Below is a small trained network, with its code and all its weights. Each question gives an input and a target symbol and asks what happens when units are switched off, that is, made to give their printed mean instead of their output.

import numpy as np


def w(rows, s, z=0):
    codes = np.array(rows[::2]) - 128.0
    scale = np.full(codes.shape[1], s)
    scale[-1] = z or s
    return codes * scale


def f(y):
    return y / 2 * (1 + np.tanh(0.7978845608 * (y + 0.044715 * y**3)))


def softmax(a):
    e = np.exp(a - a.max(-1, keepdims=True))
    return e / e.sum(-1, keepdims=True)


def log_softmax(a):
    a = a - a.max(-1, keepdims=True)
    return a - np.log(np.exp(a).sum(-1, keepdims=True))


def net(x, mask):
    ids = ['εζηθλμπσφψ'.index(c) for c in x.split()]
    T = len(ids)
    res = E[ids] + P[:T]
    u = 0
    for l in range(3):
        q, k, v = (res @ M[l].T for M in (Q, K, V))
        z = softmax(np.where(np.tri(T) > 0, q @ k.T / 3**0.5, -1e9)) @ v
        res = res + np.where(mask[u], z, O[l][:, -1]) @ O[l][:, :-1]
        u += 1
        y = f(res @ A[l][:, :-1].T + A[l][:, -1])
        res = res + np.where(mask[u : u + 4], y, B[l][:, -1]) @ B[l][:, :-1]
        u += 4
    return log_softmax(res[-1] @ U[:, :-1].T + U[:, -1])


Q, K, V, O, A, B = {}, {}, {}, {}, {}, {}
E = w([
[104,71,88,104,166,179,108,151],'ε',
[101,80,69,112,163,193,112,156],'ζ',
[126,114,64,111,149,195,113,134],'η',
[116,102,75,135,158,207,103,149],'θ',
[133,128,43,93,159,173,78,159],'λ',
[66,46,169,57,147,127,94,149],'μ',
[149,82,185,46,113,128,146,91],'π',
[135,160,90,56,134,49,66,200],'σ',
[253,145,105,71,145,88,176,138],'φ',
[187,137,192,138,92,99,73,105],'ψ',
],0.014)
P = w([
[177,49,74,127,150,109,46,37],'0',
[65,164,141,143,216,138,153,56],'1',
[141,63,67,159,124,105,107,94],'2',
[90,180,164,129,209,156,146,97],'3',
[142,57,99,169,118,110,130,146],'4',
[121,194,179,116,187,174,137,124],'5',
[146,62,121,168,104,113,146,183],'6',
[130,196,195,106,170,177,136,158],'7',
[155,70,144,162,84,119,146,211],'8',
[136,203,203,95,145,188,141,187],'9',
[153,81,159,162,60,121,160,245],'10',
[161,202,214,71,132,200,138,208],'11',
],0.011)
Q[0] = w([
[39,94,81,190,79,1,133,112],'L0H1',
[116,122,76,254,85,33,253,79],'L0H1',
[91,81,140,107,57,70,172,130],'L0H1',
],0.0069)
K[0] = w([
[89,99,81,132,181,109,39,51],'L0H1',
[161,73,68,191,218,61,109,2],'L0H1',
[87,130,75,130,191,158,113,42],'L0H1',
],0.0079)
V[0] = w([
[139,114,167,120,159,127,162,202],'L0H1',
[121,98,82,138,103,254,97,154],'L0H1',
[121,177,144,122,73,110,177,156],'L0H1',
],0.008)
O[0] = w([
[86,118,163,134,120,157,142,214,160],'L0H1',
[255,118,198,107,137,159,46,148,219],'L0H1',
[86,133,155,161,80,61,155,146,2],'L0H1',
],0.0081,0.0043)
A[0] = w([
[50,167,174,255,67,131,98,92,55],'L0N1',
[52,241,122,74,189,177,147,160,255],'L0N2',
[142,155,109,124,72,163,99,157,104],'L0N3',
[42,126,16,197,60,218,158,150,130],'L0N4',
],0.0066,0.0026)
B[0] = w([
[175,189,152,156,104,148,119,128,109],'L0N1',
[95,157,156,68,188,123,142,168,255],'L0N2',
[213,120,163,161,142,82,100,126,151],'L0N3',
[134,115,139,22,145,28,113,1,136],'L0N4',
],0.0091,0.0051)
Q[1] = w([
[225,66,75,169,104,206,91,132],'L1H1',
[141,98,62,196,91,82,50,160],'L1H1',
[127,96,104,171,65,2,190,86],'L1H1',
],0.013)
K[1] = w([
[67,53,119,75,156,196,69,153],'L1H1',
[98,73,98,135,169,226,128,61],'L1H1',
[115,123,2,166,226,122,104,54],'L1H1',
],0.0097)
V[1] = w([
[204,198,179,165,83,202,209,35],'L1H1',
[223,219,79,167,216,135,151,197],'L1H1',
[110,64,114,87,121,254,209,62],'L1H1',
],0.0057)
O[1] = w([
[134,158,127,67,75,254,191,89,2],'L1H1',
[194,107,72,160,154,145,226,151,204],'L1H1',
[96,84,123,69,29,221,79,236,192],'L1H1',
],0.0086,0.0054)
A[1] = w([
[177,7,124,85,171,80,90,125,253],'L1N1',
[188,35,141,188,36,202,41,135,101],'L1N2',
[78,96,194,125,144,74,106,128,109],'L1N3',
[77,117,191,133,255,124,238,60,9],'L1N4',
],0.0057,0.0018)
B[1] = w([
[162,157,55,138,113,38,165,90,251],'L1N1',
[85,111,116,164,135,75,254,47,217],'L1N2',
[140,165,46,151,155,177,78,137,153],'L1N3',
[133,249,107,187,127,41,221,120,171],'L1N4',
],0.0064,0.011)
Q[2] = w([
[154,130,136,165,146,150,68,181],'L2H1',
[215,161,138,53,254,114,169,182],'L2H1',
[172,90,105,172,78,89,49,116],'L2H1',
],0.008)
K[2] = w([
[124,152,91,81,209,106,170,174],'L2H1',
[184,124,241,160,104,102,109,253],'L2H1',
[61,91,24,82,206,148,94,116],'L2H1',
],0.0058)
V[2] = w([
[167,168,88,22,92,58,178,163],'L2H1',
[111,154,163,180,112,120,99,114],'L2H1',
[145,141,120,209,77,163,134,2],'L2H1',
],0.0054)
O[2] = w([
[8,65,79,13,149,153,220,84,253],'L2H1',
[74,206,184,182,173,147,87,141,35],'L2H1',
[219,253,190,137,76,102,185,221,10],'L2H1',
],0.0051,0.0057)
A[2] = w([
[131,255,182,139,144,181,129,129,117],'L2N1',
[68,154,168,83,140,187,172,166,78],'L2N2',
[157,124,77,153,117,107,211,136,3],'L2N3',
[135,80,155,72,65,219,131,161,148],'L2N4',
],0.0096,0.004)
B[2] = w([
[187,139,221,179,74,30,88,231,156],'L2N1',
[112,172,132,72,53,151,132,130,200],'L2N2',
[58,127,188,126,105,108,50,128,254],'L2N3',
[113,192,24,254,118,102,75,116,174],'L2N4',
],0.0094,0.0092)
U = w([
[181,94,83,88,64,62,114,56,254],'ε',
[70,34,91,219,78,103,184,187,188],'ζ',
[133,147,92,160,144,144,155,126,81],'η',
[145,139,101,192,164,173,182,135,189],'θ',
[190,134,97,106,196,154,162,129,106],'λ',
[83,110,225,78,187,155,3,91,80],'μ',
[53,177,119,157,75,129,57,98,22],'π',
[82,168,135,178,179,93,150,74,37],'σ',
[86,141,133,66,125,152,198,98,71],'φ',
[147,173,163,118,119,104,104,136,134],'ψ',
],0.0059,0.0033)

Each question gives the input, a string of symbols that net reads in full, and the target symbol t.
The units are the heads (3 rows each of Q, K, V and O) and the neurons (one row each of A and B). Each row of codes is followed by its name. A weight is (code - 128) times the scale printed after its matrix; where a second scale follows, it is the last column's (O, A, B and U).
mask holds one flag per unit, layer by layer, with each layer's heads first. A switched-off unit (its flag False) gives its mean, the last column of its rows in O or B, instead of its output. The means were averaged over made-up inputs and are rounded, as every weight is.
A unit's drop is (log p(t) with every unit on - log p(t) with that unit switched off) / (log p(t) with every unit on - log p(t) with every unit switched off).
The circuit of an input: a set's keep is (log p(t) with only the set's units on - log p(t) with every unit switched off) / (log p(t) with every unit on - log p(t) with every unit switched off). Starting from the 12 units with the biggest drops (on a tie, the unit counted first), units are removed one at a time, each time the one whose removal leaves the highest keep (on an exact tie, the one counted first), for as long as the keep stays at least 0.8.
circuit, biggest first: the units of the circuit, biggest drop first
most important unit: the unit with the biggest drop
k most important neurons: the k neurons with the biggest drops, biggest first
k most important neurons of layer l: the k neurons of layer l with the biggest drops, biggest first
input π π μ θ λ μ ζ θ, target μ: circuit, biggest first	[L1H1 L0N2 L1N2]
input ε θ ε μ ε σ ψ λ, target ψ: 4 most important neurons	[L2N1 L0N2 L1N2 L1N4]
input λ θ λ η σ ε, target σ: most important unit	L1H1
input ε ψ σ ε μ η μ μ η σ ζ, target ε: circuit, biggest first	[L0N4 L1N1]
input μ ψ θ φ φ ψ η μ π σ, target σ: circuit, biggest first	[L1H1 L0N2 L0H1]
input η π θ ε, target π: circuit, biggest first	[L1H1 L2N4 L2N2 L1N1]
input ζ θ ψ ε λ θ ε λ π μ, target π: 2 most important neurons	[L2N4 L2N2]
input φ η ζ ψ μ ψ, target ψ: circuit, biggest first	[L2N1 L1H1 L2H1 L1N1]
input π φ ε σ π λ π π, target π: circuit, biggest first	[L1H1 L2N4 L1N1 L1N2]
input λ λ σ η θ φ σ ψ η η, target ψ: 2 most important neurons of layer 0	[L0N2 L0N1]
input λ ε ψ σ, target ψ: 2 most important neurons	[L0N2 L2N1]
input σ η μ ζ η μ σ θ, target σ: circuit, biggest first	[L1H1 L1N4 L0N2]
input μ ζ ε σ η ε θ ζ μ ε, target μ: circuit, biggest first	[L1H1 L1N2]
input ε φ θ φ ε π, target φ: most important unit	L0H1
input σ λ σ σ ψ π ε, target ε: circuit, biggest first	[L0N4 L0H1 L1N1]
input ζ σ π ε, target σ: 3 most important neurons	[L0N2 L1N4 L0N4]
input η ζ ψ ζ ε φ ψ ε, target ψ: 4 most important neurons	[L2N1 L0N2 L1N4 L1N2]
input ε σ μ θ φ ψ φ, target ζ: 3 most important neurons	[L0N2 L0N4 L2N2]
input θ ζ ε ε μ ζ λ ε ε φ θ ζ, target φ: 2 most important neurons	[L0N2 L2N2]
input σ η ζ φ ζ ε, target φ: 3 most important neurons	[L0N2 L1N4 L2N2]
input ε η ψ μ ε ζ ζ θ, target θ: most important unit	L0H1
input σ φ ζ, target ε: 2 most important neurons	[L0N4 L1N1]
input π η σ ψ π σ ε η, target σ: 2 most important neurons of layer 0	[L0N2 L0N3]
input ψ φ η φ ε μ φ σ ε η, target σ: 2 most important neurons	[L1N4 L0N2]
input μ φ ζ ζ λ π ζ θ, target π: 2 most important neurons of layer 2	[L2N4 L2N2]
input ε μ θ ψ θ η φ ε θ η μ θ, target μ: 2 most important neurons	[L0N2 L1N2]
input π ζ λ ζ ε σ η ε θ π, target π: most important unit	L2N4
input π ε φ π ε ζ μ μ π ψ η ζ, target ψ: 2 most important neurons	[L2N1 L0N2]
input ψ μ θ, target ε: 2 most important neurons	[L0N4 L1N1]
input θ μ π σ ζ μ φ π, target φ: 2 most important neurons	[L2N2 L1N4]
